Here is a tiny trained network, its code and every weight. The questions are about switching its units off for an input and a target symbol, where a switched-off unit gives its printed mean instead of its output.

import numpy as np


def w(rows, s, z=0):
    codes = np.array(rows[::2]) - 128.0
    scale = np.full(codes.shape[1], s)
    scale[-1] = z or s
    return codes * scale


def f(y):
    return y / 2 * (1 + np.tanh(0.7978845608 * (y + 0.044715 * y**3)))


def softmax(a):
    e = np.exp(a - a.max(-1, keepdims=True))
    return e / e.sum(-1, keepdims=True)


def log_softmax(a):
    a = a - a.max(-1, keepdims=True)
    return a - np.log(np.exp(a).sum(-1, keepdims=True))


def net(x, mask):
    ids = ['αβδηλψω'.index(c) for c in x.split()]
    T = len(ids)
    res = E[ids] + P[:T]
    r = res
    for j in range(2):
        rows = slice(3 * j, 3 * j + 3)
        q, k, v = (r @ M[0][rows].T for M in (Q, K, V))
        z = softmax(np.where(np.tri(T) > 0, q @ k.T / 3**0.5, -1e9)) @ v
        o = O[0][rows]
        res = res + np.where(mask[j], z, o[:, -1]) @ o[:, :-1]
    y = f(res @ A[0][:, :-1].T + A[0][:, -1])
    res = res + np.where(mask[2:26], y, B[0][:, -1]) @ B[0][:, :-1]
    return log_softmax(res[-1] @ U[:, :-1].T + U[:, -1])


Q, K, V, O, A, B = {}, {}, {}, {}, {}, {}
E = w([
[75,110,15,168],'α',
[253,134,148,194],'β',
[58,84,202,137],'δ',
[141,65,67,35],'η',
[181,188,156,152],'λ',
[218,175,177,107],'ψ',
[153,194,173,114],'ω',
],0.021)
P = w([
[164,186,192,2],'0',
[158,47,88,180],'1',
[162,66,110,152],'2',
[161,75,121,141],'3',
[159,83,128,128],'4',
[156,93,144,117],'5',
],0.0094)
Q[0] = w([
[139,142,167,154],'H0',
[228,154,170,120],'H0',
[3,105,185,152],'H0',
[103,136,27,255],'H1',
[166,178,153,116],'H1',
[239,70,160,108],'H1',
],0.0099)
K[0] = w([
[194,108,166,218],'H0',
[168,162,105,155],'H0',
[127,62,191,250],'H0',
[72,68,127,192],'H1',
[152,89,167,80],'H1',
[58,175,222,70],'H1',
],0.011)
V[0] = w([
[136,113,166,84],'H0',
[85,118,28,143],'H0',
[70,127,88,142],'H0',
[146,202,195,58],'H1',
[170,170,150,181],'H1',
[94,250,121,138],'H1',
],0.012)
O[0] = w([
[68,75,115,145,177],'H0',
[2,160,77,149,49],'H0',
[148,190,47,74,50],'H0',
[153,73,110,96,244],'H1',
[125,230,122,74,159],'H1',
[221,183,10,70,129],'H1',
],0.0074,0.011)
A[0] = w([
[205,237,69,92,18],'N0',
[66,100,133,70,167],'N1',
[53,162,84,126,177],'N2',
[36,162,175,181,152],'N3',
[182,148,168,158,199],'N4',
[166,106,154,27,60],'N5',
[195,201,121,122,162],'N6',
[175,186,79,182,117],'N7',
[48,116,114,131,153],'N8',
[63,67,120,83,81],'N9',
[28,173,99,20,109],'N10',
[159,96,193,78,144],'N11',
[174,110,153,201,79],'N12',
[123,224,166,29,254],'N13',
[121,73,255,137,150],'N14',
[77,158,84,68,124],'N15',
[165,24,106,67,218],'N16',
[151,132,63,58,209],'N17',
[230,175,86,76,216],'N18',
[204,236,22,140,69],'N19',
[141,110,107,154,193],'N20',
[101,125,59,98,101],'N21',
[221,97,126,92,52],'N22',
[39,74,108,56,183],'N23',
],0.009,0.0043)
B[0] = w([
[131,93,64,253,158],'N0',
[160,138,178,189,149],'N1',
[107,125,106,84,152],'N2',
[209,47,142,113,152],'N3',
[141,170,207,83,206],'N4',
[89,93,93,105,204],'N5',
[111,168,131,147,176],'N6',
[130,161,105,116,142],'N7',
[182,113,117,83,152],'N8',
[180,206,112,137,154],'N9',
[196,151,155,121,149],'N10',
[66,132,95,153,226],'N11',
[148,112,165,94,185],'N12',
[124,157,109,218,158],'N13',
[126,169,130,54,235],'N14',
[173,130,129,116,144],'N15',
[89,145,126,183,250],'N16',
[121,109,107,186,167],'N17',
[135,150,99,110,228],'N18',
[44,159,185,189,153],'N19',
[106,150,147,101,150],'N20',
[184,160,122,109,147],'N21',
[118,73,78,117,236],'N22',
[170,150,218,155,170],'N23',
],0.0068,0.019)
U = w([
[193,216,130,36,151],'α',
[142,235,131,106,195],'β',
[126,62,67,2,125],'δ',
[23,41,180,142,148],'η',
[179,82,168,119,2],'λ',
[165,133,127,166,113],'ψ',
[72,33,86,118,97],'ω',
],0.0094,0.0046)

Each question gives the input, a string of symbols that net reads in full, and the target symbol t.
The units are the heads (3 rows each of Q, K, V and O) and the neurons (one row each of A and B). Each row of codes is followed by its name. A weight is (code - 128) times the scale printed after its matrix; where a second scale follows, it is the last column's (O, A, B and U).
mask holds one flag per unit, heads first, then neurons. A switched-off unit (its flag False) gives its mean, the last column of its rows in O or B, instead of its output. The means were averaged over made-up inputs and are rounded, as every weight is.
A unit's drop is (log p(t) with every unit on - log p(t) with that unit switched off) / (log p(t) with every unit on - log p(t) with every unit switched off).
The circuit of an input: a set's keep is (log p(t) with only the set's units on - log p(t) with every unit switched off) / (log p(t) with every unit on - log p(t) with every unit switched off). Starting from the 12 units with the biggest drops (on a tie, the unit counted first), units are removed one at a time, each time the one whose removal leaves the highest keep (on an exact tie, the one counted first), for as long as the keep stays at least 0.8.
units of the circuit, in order: the units of the circuit, biggest drop first
top k neurons: the k neurons with the biggest drops, biggest first
which heads matter: for each layer, one digit per head in row order, 1 if its drop is at least 0.15 and else 0, layers parted by /
drop of u: that unit's drop, to one decimal
input η η ψ λ, target η: units of the circuit, in order	H1
input α η ψ, target β: units of the circuit, in order	H0; H1; N13
input ω β η, target ω: units of the circuit, in order	N16; N17; N14
input ω η η, target ω: units of the circuit, in order	N16; N14
input β α ψ β, target α: top 2 neurons	N14; N4
input α η β, target β: top 2 neurons	N22; N7
input δ δ ψ λ, target λ: units of the circuit, in order	H1; H0
input λ ψ α ω, target ψ: top 3 neurons	N0; N14; N13
input δ β ψ η, target ψ: top 2 neurons	N9; N23
input β α λ β β β, target α: units of the circuit, in order	H0; H1; N4; N14
input ψ ψ δ δ λ, target δ: top 2 neurons	N22; N23
input δ β δ δ λ ψ, target δ: which heads matter	01
input λ λ α η β ψ, target ψ: top 2 neurons	N0; N13
input ω α β α β β, target ω: which heads matter	01
input β β α, target α: which heads matter	10
input ω β ψ, target ω: top 2 neurons	N22; N0
input ψ λ β, target δ: top neuron	N22
input α ψ α, target β: top 3 neurons	N22; N19; N5
input ψ ω λ η ω, target δ: drop of N16	-0.1
input ψ β η β ψ λ, target δ: drop of H0	0.6
input η α ψ, target η: drop of H1	0.5
input α ψ α β α, target β: drop of N19	0.2
